Here is a tiny trained network, its code and every weight. The questions are about switching its units off for an input and a class, where a switched-off unit gives its printed mean instead of its output.

import numpy as np


def w(rows, s, z=0):
    codes = np.array(rows[::2]) - 128.0
    scale = np.full(codes.shape[1], s)
    scale[-1] = z or s
    return codes * scale


def norm(h):
    return h / np.sqrt((h * h).mean(-1, keepdims=True) + 1e-5)


def f(y):
    return np.maximum(y, 0)


def log_softmax(a):
    a = a - a.max(-1, keepdims=True)
    return a - np.log(np.exp(a).sum(-1, keepdims=True))


def net(x, mask):
    res = np.array(x, float).reshape(1, 3) / 4 @ E
    u = 0
    for l in range(2):
        y = f(norm(res) @ A[l][:, :-1].T + A[l][:, -1])
        res = res + np.where(mask[u : u + 8], y, B[l][:, -1]) @ B[l][:, :-1]
        u += 8
    return log_softmax(norm(res)[-1] @ U[:, :-1].T + U[:, -1])


A, B = {}, {}
E = w([
[4,118,169,98,143,151],'x0',
[105,147,68,169,202,203],'x1',
[201,221,150,185,151,71],'x2',
],0.011)
A[0] = w([
[224,162,80,153,169,149,4],'0.n1',
[87,251,192,152,176,116,28],'0.n2',
[159,155,79,158,127,143,53],'0.n3',
[146,189,180,145,137,101,114],'0.n4',
[160,102,135,102,83,129,28],'0.n5',
[62,134,125,129,155,138,129],'0.n6',
[202,82,140,113,66,102,100],'0.n7',
[129,60,129,126,94,135,30],'0.n8',
],0.018,0.0045)
B[0] = w([
[237,72,75,175,201,131,244],'0.n1',
[6,247,93,125,230,76,235],'0.n2',
[165,78,134,178,184,90,187],'0.n3',
[187,165,162,199,5,175,209],'0.n4',
[61,183,115,83,172,71,160],'0.n5',
[55,141,70,188,114,183,205],'0.n6',
[201,126,207,63,59,76,219],'0.n7',
[85,99,131,20,204,100,164],'0.n8',
],0.02,0.011)
A[1] = w([
[156,89,130,152,157,146,17],'1.n1',
[122,101,122,69,108,113,58],'1.n2',
[231,105,26,173,241,140,111],'1.n3',
[249,121,92,182,226,177,37],'1.n4',
[50,14,61,103,102,251,67],'1.n5',
[106,95,107,177,124,150,48],'1.n6',
[79,79,139,127,210,147,25],'1.n7',
[90,51,162,28,117,123,2],'1.n8',
],0.017,0.0021)
B[1] = w([
[138,133,48,145,145,97,154],'1.n1',
[112,160,142,108,220,151,152],'1.n2',
[54,32,151,195,184,6,252],'1.n3',
[123,7,212,152,189,132,236],'1.n4',
[188,45,75,109,56,253,211],'1.n5',
[184,144,138,59,145,98,157],'1.n6',
[162,107,164,190,68,193,177],'1.n7',
[71,143,76,43,191,70,176],'1.n8',
],0.021,0.016)
U = w([
[111,121,134,24,162,81,178],'0',
[151,6,150,185,180,87,188],'1',
[55,208,108,187,151,140,170],'2',
[222,174,195,142,52,102,147],'3',
[146,116,115,136,108,137,4],'4',
[145,117,121,136,111,142,2],'5',
[101,52,70,111,107,234,194],'6',
],0.02,0.0071)

Each question gives the input, the list of numbers given to net, and the class t.
The units are the neurons (one row each of A and B). Each row of codes is followed by its name. A weight is (code - 128) times the scale printed after its matrix; where a second scale follows, it is the last column's (A, B and U).
mask holds one flag per neuron, layer by layer. A switched-off neuron (its flag False) gives its mean, the last column of its row in B, instead of its output. The means were averaged over made-up inputs and are rounded, as every weight is.
A unit's drop is (log p(t) with every unit on - log p(t) with that unit switched off) / (log p(t) with every unit on - log p(t) with every unit switched off).
The circuit of an input: a set's keep is (log p(t) with only the set's units on - log p(t) with every unit switched off) / (log p(t) with every unit on - log p(t) with every unit switched off). Starting from the 12 units with the biggest drops (on a tie, the unit counted first), units are removed one at a time, each time the one whose removal leaves the highest keep (on an exact tie, the one counted first), for as long as the keep stays at least 0.8.
units of the circuit, in order: the units of the circuit, biggest drop first
unit that matters most: the unit with the biggest drop
top k neurons: the k neurons with the biggest drops, biggest first
drop of u: that unit's drop, to one decimal
input [0,1,-2], class 6: unit that matters most	0.n1
input [-7,-8,6], class 3: units of the circuit, in order	[0.n7; 1.n3]
input [1,-1,0], class 6: top 3 neurons	[0.n1; 0.n7; 0.n2]
input [4,-6,-5], class 0: top 2 neurons	[1.n8; 0.n1]
input [2,-3,-7], class 6: top 2 neurons	[1.n5; 0.n7]
input [4,5,8], class 2: drop of 0.n2	1.0
input [4,3,2], class 2: drop of 0.n2	0.4
input [6,-8,-5], class 0: top 2 neurons	[1.n8; 0.n1]
input [3,-3,0], class 6: drop of 0.n2	0.8
input [4,2,2], class 2: drop of 0.n2	0.3
